Here is a tiny trained network, its code and every weight. The questions are about switching its units off for an input and a target symbol, where a switched-off unit gives its printed mean instead of its output.

import numpy as np


def w(rows, s, z=0):
    codes = np.array(rows[::2]) - 128.0
    scale = np.full(codes.shape[1], s)
    scale[-1] = z or s
    return codes * scale


def f(y):
    return y / 2 * (1 + np.tanh(0.7978845608 * (y + 0.044715 * y**3)))


def softmax(a):
    e = np.exp(a - a.max(-1, keepdims=True))
    return e / e.sum(-1, keepdims=True)


def log_softmax(a):
    a = a - a.max(-1, keepdims=True)
    return a - np.log(np.exp(a).sum(-1, keepdims=True))


def net(x, mask):
    ids = ['αβγλτφω'.index(c) for c in x.split()]
    T = len(ids)
    res = E[ids] + P[:T]
    q, k, v = (res @ M[0].T for M in (Q, K, V))
    z = softmax(np.where(np.tri(T) > 0, q @ k.T / 4**0.5, -1e9)) @ v
    res = res + np.where(mask[0], z, O[0][:, -1]) @ O[0][:, :-1]
    y = f(res @ A[0][:, :-1].T + A[0][:, -1])
    res = res + np.where(mask[1:13], y, B[0][:, -1]) @ B[0][:, :-1]
    return log_softmax(res[-1] @ U[:, :-1].T + U[:, -1])


Q, K, V, O, A, B = {}, {}, {}, {}, {}, {}
E = w([
[94,100,41],'α',
[43,78,140],'β',
[118,175,57],'γ',
[151,223,132],'λ',
[50,145,219],'τ',
[111,194,244],'φ',
[246,50,175],'ω',
],0.013)
P = w([
[221,38,137],'0',
[57,157,94],'1',
[246,48,115],'2',
[59,142,119],'3',
[254,46,107],'4',
[55,142,128],'5',
[251,53,105],'6',
[61,138,122],'7',
],0.0067)
Q[0] = w([
[11,133,212],'H1',
[133,11,203],'H1',
[151,51,254],'H1',
[99,201,101],'H1',
],0.0072)
K[0] = w([
[113,45,250],'H1',
[2,138,130],'H1',
[47,193,187],'H1',
[204,111,128],'H1',
],0.0076)
V[0] = w([
[116,123,177],'H1',
[112,145,31],'H1',
[166,224,133],'H1',
[245,176,1],'H1',
],0.0065)
O[0] = w([
[126,101,169,175],'H1',
[136,106,61,4],'H1',
[160,202,137,36],'H1',
[129,210,1,12],'H1',
],0.0097,0.0021)
A[0] = w([
[177,101,111,148],'N1',
[236,113,91,191],'N2',
[163,71,167,118],'N3',
[165,187,77,3],'N4',
[187,30,95,122],'N5',
[23,171,131,23],'N6',
[93,93,218,179],'N7',
[244,164,166,122],'N8',
[194,40,185,115],'N9',
[3,155,99,67],'N10',
[122,96,92,152],'N11',
[65,224,150,135],'N12',
],0.012,0.0053)
B[0] = w([
[151,95,138,161],'N1',
[190,100,115,195],'N2',
[63,145,121,205],'N3',
[165,123,50,135],'N4',
[123,85,166,204],'N5',
[217,90,187,137],'N6',
[164,154,49,228],'N7',
[161,210,194,190],'N8',
[78,146,148,254],'N9',
[179,169,244,144],'N10',
[132,39,129,137],'N11',
[109,36,159,145],'N12',
],0.011,0.016)
U = w([
[131,45,105,23],'α',
[33,71,116,254],'β',
[153,121,80,121],'γ',
[176,201,123,170],'λ',
[31,207,99,205],'τ',
[100,253,153,64],'φ',
[147,107,205,121],'ω',
],0.012,0.0043)

Each question gives the input, a string of symbols that net reads in full, and the target symbol t.
The units are the heads (4 rows each of Q, K, V and O) and the neurons (one row each of A and B). Each row of codes is followed by its name. A weight is (code - 128) times the scale printed after its matrix; where a second scale follows, it is the last column's (O, A, B and U).
mask holds one flag per unit, heads first, then neurons. A switched-off unit (its flag False) gives its mean, the last column of its rows in O or B, instead of its output. The means were averaged over made-up inputs and are rounded, as every weight is.
A unit's drop is (log p(t) with every unit on - log p(t) with that unit switched off) / (log p(t) with every unit on - log p(t) with every unit switched off).
The circuit of an input: a set's keep is (log p(t) with only the set's units on - log p(t) with every unit switched off) / (log p(t) with every unit on - log p(t) with every unit switched off). Starting from the 12 units with the biggest drops (on a tie, the unit counted first), units are removed one at a time, each time the one whose removal leaves the highest keep (on an exact tie, the one counted first), for as long as the keep stays at least 0.8.
units of the circuit, in order: the units of the circuit, biggest drop first
top k neurons: the k neurons with the biggest drops, biggest first
drop when u is switched off: that unit's drop, to one decimal
input β τ ω ω φ γ, target ω: units of the circuit, in order : (N7 N3)
input β γ α, target α: units of the circuit, in order : (N11 N8 N9 N3)
input ω ω τ φ ω ω λ λ, target ω: units of the circuit, in order : (N12 N7)
input ω β ω α ω ω α τ, target ω: top 4 neurons : (N6 N10 N12 N3)
input ω β λ ω ω β β ω, target β: units of the circuit, in order : (H1 N3 N9)
input ω φ ω ω ω τ, target ω: top 3 neurons : (N6 N12 N10)
input ω β γ ω, target β: top 3 neurons : (N3 N9 N10)
input ω τ α β α, target α: top neuron : (N9)
input β ω ω τ γ ω, target τ: top 3 neurons : (N3 N9 N7)
input ω ω β ω φ λ, target ω: top 4 neurons : (N12 N7 N3 N9)
input γ φ ω φ ω ω τ, target τ: drop when N8 is switched off : 0.1
input ω λ γ ω, target λ: drop when N12 is switched off : 0.2
input φ β τ, target τ: drop when N10 is switched off : 0.0
input λ ω β β, target ω: drop when N3 is switched off : 0.3
input β φ α ω γ, target γ: top neuron : (N4)
